Below are the code and all the weights of a small trained network. Each question names an input and a target symbol and asks about switching units off, where a switched-off unit gives its printed mean instead of its output.

import numpy as np


def w(rows, s, z=0):
    codes = np.array(rows[::2]) - 128.0
    scale = np.full(codes.shape[1], s)
    scale[-1] = z or s
    return codes * scale


def norm(h):
    return h / np.sqrt((h * h).mean(-1, keepdims=True) + 1e-5)


def f(y):
    return np.maximum(y, 0)


def softmax(a):
    e = np.exp(a - a.max(-1, keepdims=True))
    return e / e.sum(-1, keepdims=True)


def log_softmax(a):
    a = a - a.max(-1, keepdims=True)
    return a - np.log(np.exp(a).sum(-1, keepdims=True))


def net(x, mask):
    ids = ['αδεηθλμξσω'.index(c) for c in x.split()]
    T = len(ids)
    res = E[ids] + P[:T]
    q, k, v = (norm(res) @ M[0].T for M in (Q, K, V))
    z = softmax(np.where(np.tri(T) > 0, q @ k.T / 2**0.5, -1e9)) @ v
    res = res + np.where(mask[0], z, O[0][:, -1]) @ O[0][:, :-1]
    y = f(norm(res) @ A[0][:, :-1].T + A[0][:, -1])
    res = res + np.where(mask[1:9], y, B[0][:, -1]) @ B[0][:, :-1]
    return log_softmax(norm(res)[-1] @ U[:, :-1].T + U[:, -1])


Q, K, V, O, A, B = {}, {}, {}, {}, {}, {}
E = w([
[125,135,143,107,132,103,148,58],'α',
[71,113,149,122,140,149,104,168],'δ',
[128,136,151,118,156,119,111,62],'ε',
[198,93,159,50,172,112,103,182],'η',
[102,88,31,93,143,90,150,72],'θ',
[187,129,69,163,114,105,254,123],'λ',
[113,119,94,149,155,146,66,103],'μ',
[59,125,154,124,109,133,131,146],'ξ',
[110,114,92,134,134,128,99,88],'σ',
[125,125,129,138,166,134,79,77],'ω',
],0.0061)
P = w([
[128,162,115,75,96,245,160,110],'0',
[105,11,161,154,135,167,152,105],'1',
[159,6,172,153,55,65,55,123],'2',
[164,90,87,124,85,64,89,119],'3',
[113,154,70,111,152,113,144,109],'4',
[92,94,120,172,189,3,124,160],'5',
[121,182,85,112,140,78,110,130],'6',
[88,141,103,137,176,78,146,156],'7',
],0.0038)
Q[0] = w([
[1,85,217,146,116,126,149,203],'head 0',
[71,174,87,158,234,79,154,114],'head 0',
],0.0093)
K[0] = w([
[133,189,113,75,113,236,144,106],'head 0',
[130,249,78,101,144,63,112,163],'head 0',
],0.011)
V[0] = w([
[196,97,168,147,255,157,85,31],'head 0',
[111,104,53,188,170,211,16,208],'head 0',
],0.005)
O[0] = w([
[48,250,56,96,108,104,197,254,254],'head 0',
[147,150,214,85,165,28,240,85,77],'head 0',
],0.0056,0.00094)
A[0] = w([
[206,116,226,188,124,133,123,71,123],'neuron 0',
[155,52,89,160,150,195,107,181,196],'neuron 1',
[115,78,183,24,193,70,184,57,154],'neuron 2',
[104,130,122,205,108,161,3,79,188],'neuron 3',
[178,132,227,127,152,85,69,62,41],'neuron 4',
[164,160,84,146,138,145,195,85,251],'neuron 5',
[20,141,119,74,126,132,68,58,195],'neuron 6',
[59,181,137,138,120,86,220,194,157],'neuron 7',
],0.0059,0.002)
B[0] = w([
[161,179,22,121,176,165,174,143,213],'neuron 0',
[146,194,98,105,103,40,166,133,202],'neuron 1',
[110,204,114,89,74,106,17,165,250],'neuron 2',
[132,200,229,196,129,162,175,56,255],'neuron 3',
[199,117,85,98,146,223,152,159,212],'neuron 4',
[97,103,145,169,91,86,174,113,180],'neuron 5',
[119,1,175,116,180,100,94,212,236],'neuron 6',
[184,85,117,149,121,185,137,42,254],'neuron 7',
],0.0059,0.0054)
U = w([
[64,224,132,213,94,141,80,159,86],'α',
[177,178,99,48,122,93,96,216,162],'δ',
[82,99,33,139,130,171,108,182,22],'ε',
[115,16,127,120,149,134,120,122,104],'η',
[116,95,210,142,165,90,139,170,174],'θ',
[115,161,235,185,138,99,145,92,7],'λ',
[116,231,173,86,93,65,128,61,24],'μ',
[201,158,140,155,172,201,113,99,192],'ξ',
[99,91,121,103,86,101,27,66,151],'σ',
[130,146,88,157,118,100,254,105,226],'ω',
],0.0093,0.0014)

Each question gives the input, a string of symbols that net reads in full, and the target symbol t.
The units are the heads (2 rows each of Q, K, V and O) and the neurons (one row each of A and B). Each row of codes is followed by its name. A weight is (code - 128) times the scale printed after its matrix; where a second scale follows, it is the last column's (O, A, B and U).
mask holds one flag per unit, heads first, then neurons. A switched-off unit (its flag False) gives its mean, the last column of its rows in O or B, instead of its output. The means were averaged over made-up inputs and are rounded, as every weight is.
A unit's drop is (log p(t) with every unit on - log p(t) with that unit switched off) / (log p(t) with every unit on - log p(t) with every unit switched off).
The circuit of an input: a set's keep is (log p(t) with only the set's units on - log p(t) with every unit switched off) / (log p(t) with every unit on - log p(t) with every unit switched off). Starting from all 9 units, units are removed one at a time, each time the one whose removal leaves the highest keep (on an exact tie, the one counted first), for as long as the keep stays at least 0.8.
units of the circuit, in order: the units of the circuit, biggest drop first
unit that matters most: the unit with the biggest drop
k most important neurons: the k neurons with the biggest drops, biggest first
drop of u: that unit's drop, to one decimal
input α ξ ω λ ξ ξ θ, target σ: units of the circuit, in order	(head 0; neuron 2)
input θ ξ ω ω ω ω, target ω: units of the circuit, in order	(head 0; neuron 7)
input ω ξ ξ μ λ ξ, target ω: units of the circuit, in order	(head 0; neuron 7)
input ω δ ξ ξ ξ α θ, target ε: units of the circuit, in order	(head 0)
input ξ ω ω ε, target ω: 2 most important neurons	(neuron 2; neuron 7)
input ξ α η ω, target η: 2 most important neurons	(neuron 2; neuron 3)
input ω ξ α ε μ, target ε: units of the circuit, in order	(head 0; neuron 3; neuron 2; neuron 1)
input δ ξ α ω, target α: units of the circuit, in order	(head 0; neuron 3)
input ξ ξ μ, target ξ: units of the circuit, in order	(head 0; neuron 4; neuron 3)
input ε α δ, target ε: 3 most important neurons	(neuron 2; neuron 3; neuron 7)
input ε ω ξ α μ, target α: units of the circuit, in order	(head 0; neuron 3; neuron 4)
input ξ μ δ, target ξ: units of the circuit, in order	(head 0; neuron 0; neuron 4)
input σ ω ω α, target ω: 3 most important neurons	(neuron 2; neuron 7; neuron 3)
input δ ξ ξ ξ η α, target η: 2 most important neurons	(neuron 3; neuron 7)
input η λ δ η σ, target η: units of the circuit, in order	(neuron 6)
input λ ξ ξ ε α, target ε: units of the circuit, in order	(head 0; neuron 3)
input ω ξ ξ ω ξ ε ε μ, target ε: units of the circuit, in order	(head 0; neuron 3; neuron 2)
input μ ω ξ δ μ ξ, target μ: units of the circuit, in order	(head 0; neuron 2)
input σ α λ ξ, target σ: 2 most important neurons	(neuron 7; neuron 3)
input ξ ω α, target ω: 2 most important neurons	(neuron 2; neuron 7)
input δ ξ ξ α ξ ξ, target δ: units of the circuit, in order	(head 0; neuron 2; neuron 3; neuron 4)
input ξ λ α ξ α ξ, target ξ: 3 most important neurons	(neuron 4; neuron 0; neuron 3)
input ξ μ μ, target μ: most important neuron	(neuron 6)
input α ξ μ, target ξ: 4 most important neurons	(neuron 4; neuron 3; neuron 0; neuron 5)
input μ σ ξ α, target ξ: 2 most important neurons	(neuron 3; neuron 4)
input ω θ θ ξ ω δ, target ω: 3 most important neurons	(neuron 7; neuron 2; neuron 6)
input ξ α ε ξ ω λ σ, target λ: unit that matters most	neuron 3
input λ λ ω α ξ, target λ: drop of neuron 3	0.7
